Below are the code and all the weights of a small trained network. Each question names an input and a class and asks about switching units off, where a switched-off unit gives its printed mean instead of its output.

import numpy as np


def w(rows, s, z=0):
    codes = np.array(rows[::2]) - 128.0
    scale = np.full(codes.shape[1], s)
    scale[-1] = z or s
    return codes * scale


def norm(h):
    return h / np.sqrt((h * h).mean(-1, keepdims=True) + 1e-5)


def f(y):
    return np.maximum(y, 0)


def log_softmax(a):
    a = a - a.max(-1, keepdims=True)
    return a - np.log(np.exp(a).sum(-1, keepdims=True))


def net(x, mask):
    res = np.array(x, float).reshape(1, 6) / 4 @ E
    u = 0
    for l in range(2):
        y = f(norm(res) @ A[l][:, :-1].T + A[l][:, -1])
        res = res + np.where(mask[u : u + 6], y, B[l][:, -1]) @ B[l][:, :-1]
        u += 6
    return log_softmax(norm(res)[-1] @ U[:, :-1].T + U[:, -1])


A, B = {}, {}
E = w([
[251,69,80,143,79],'x0',
[127,120,129,125,130],'x1',
[102,140,73,44,72],'x2',
[130,128,128,128,128],'x3',
[129,131,128,128,128],'x4',
[198,165,255,73,120],'x5',
],0.0079)
A[0] = w([
[98,118,129,177,121,36],'L0N1',
[153,77,105,246,164,18],'L0N2',
[5,151,114,149,171,64],'L0N3',
[58,127,193,140,161,103],'L0N4',
[45,164,183,104,130,144],'L0N5',
[137,115,166,218,174,255],'L0N6',
],0.016,0.0041)
B[0] = w([
[169,139,160,228,119,154],'L0N1',
[167,230,30,106,71,226],'L0N2',
[221,75,173,124,84,249],'L0N3',
[69,68,139,120,186,223],'L0N4',
[117,251,110,138,100,239],'L0N5',
[162,95,172,94,225,255],'L0N6',
],0.021,0.0098)
A[1] = w([
[88,114,77,116,120,3],'L1N1',
[149,82,13,186,121,213],'L1N2',
[170,139,151,127,210,118],'L1N3',
[202,51,139,113,147,42],'L1N4',
[147,80,154,136,5,48],'L1N5',
[214,130,115,127,131,59],'L1N6',
],0.022,0.0017)
B[1] = w([
[88,62,163,167,115,137],'L1N1',
[106,167,179,176,253,194],'L1N2',
[49,67,82,194,148,226],'L1N3',
[179,196,166,199,23,224],'L1N4',
[1,79,17,61,170,205],'L1N5',
[163,61,171,68,66,251],'L1N6',
],0.019,0.015)
U = w([
[225,56,173,193,83,222],'0',
[51,115,140,177,235,243],'1',
[68,78,78,37,66,108],'2',
[79,248,158,120,79,3],'3',
[255,155,111,106,222,35],'4',
],0.017,0.0034)

Each question gives the input, the list of numbers given to net, and the class t.
The units are the neurons (one row each of A and B). Each row of codes is followed by its name. A weight is (code - 128) times the scale printed after its matrix; where a second scale follows, it is the last column's (A, B and U).
mask holds one flag per neuron, layer by layer. A switched-off neuron (its flag False) gives its mean, the last column of its row in B, instead of its output. The means were averaged over made-up inputs and are rounded, as every weight is.
A unit's drop is (log p(t) with every unit on - log p(t) with that unit switched off) / (log p(t) with every unit on - log p(t) with every unit switched off).
The circuit of an input: a set's keep is (log p(t) with only the set's units on - log p(t) with every unit switched off) / (log p(t) with every unit on - log p(t) with every unit switched off). Starting from all 12 units, units are removed one at a time, each time the one whose removal leaves the highest keep (on an exact tie, the one counted first), for as long as the keep stays at least 0.8.
units of the circuit, in order: the units of the circuit, biggest drop first
k most important neurons: the k neurons with the biggest drops, biggest first
top k neurons in layer l: the k neurons of layer l with the biggest drops, biggest first
drop of u: that unit's drop, to one decimal
input [8,-1,1,-7,2,5], class 2: units of the circuit, in order => L0N6, L1N5
input [-6,-3,1,0,0,1], class 3: 3 most important neurons => L0N6, L0N5, L1N6
input [-7,8,6,-3,-3,3], class 3: units of the circuit, in order => L0N5
input [7,7,1,-5,-5,-5], class 1: 3 most important neurons => L1N2, L0N6, L0N5
input [-3,3,-8,-7,1,-1], class 0: top 2 neurons in layer 0 => L0N3, L0N2
input [-4,-5,0,-2,-5,5], class 1: 4 most important neurons => L0N2, L0N4, L1N4, L1N6
input [0,4,6,-7,6,3], class 3: 2 most important neurons => L0N6, L0N3
input [6,-5,2,0,-2,6], class 2: 3 most important neurons => L0N6, L0N4, L1N5
input [-8,4,2,2,-1,-3], class 2: units of the circuit, in order => L0N3, L1N5
input [6,-2,7,5,-7,-6], class 1: 2 most important neurons => L0N6, L1N2
input [-1,-1,6,6,-7,1], class 3: 4 most important neurons => L0N3, L0N6, L1N5, L1N6
input [-1,-1,-6,-3,-8,2], class 1: 2 most important neurons => L0N3, L1N3
input [4,-6,5,0,-3,2], class 2: 2 most important neurons => L0N6, L0N4
input [8,7,6,-4,1,4], class 2: 2 most important neurons => L0N6, L1N5
input [5,1,1,6,-3,-4], class 1: units of the circuit, in order => L1N2
input [-1,-3,-2,-2,-2,-8], class 0: top 2 neurons in layer 0 => L0N3, L0N5
input [-5,6,0,3,-2,-7], class 0: 2 most important neurons => L0N3, L1N4
input [7,-2,-6,2,-6,0], class 4: top 2 neurons in layer 1 => L1N2, L1N4
input [5,5,3,7,2,3], class 2: 2 most important neurons => L0N6, L0N4
input [4,5,4,1,-7,5], class 2: 3 most important neurons => L0N6, L0N4, L1N5
input [4,-4,4,2,-2,5], class 2: top 2 neurons in layer 0 => L0N6, L0N4
input [7,5,-7,7,-2,0], class 4: units of the circuit, in order => L0N2
input [0,2,6,-5,8,7], class 3: top 2 neurons in layer 0 => L0N6, L0N3
input [0,-6,0,4,-4,8], class 1: top 2 neurons in layer 1 => L1N4, L1N6
input [1,8,-3,-6,2,-3], class 4: drop of L0N2 => 1.2
input [6,5,-5,-8,-5,-4], class 4: drop of L0N2 => 1.2
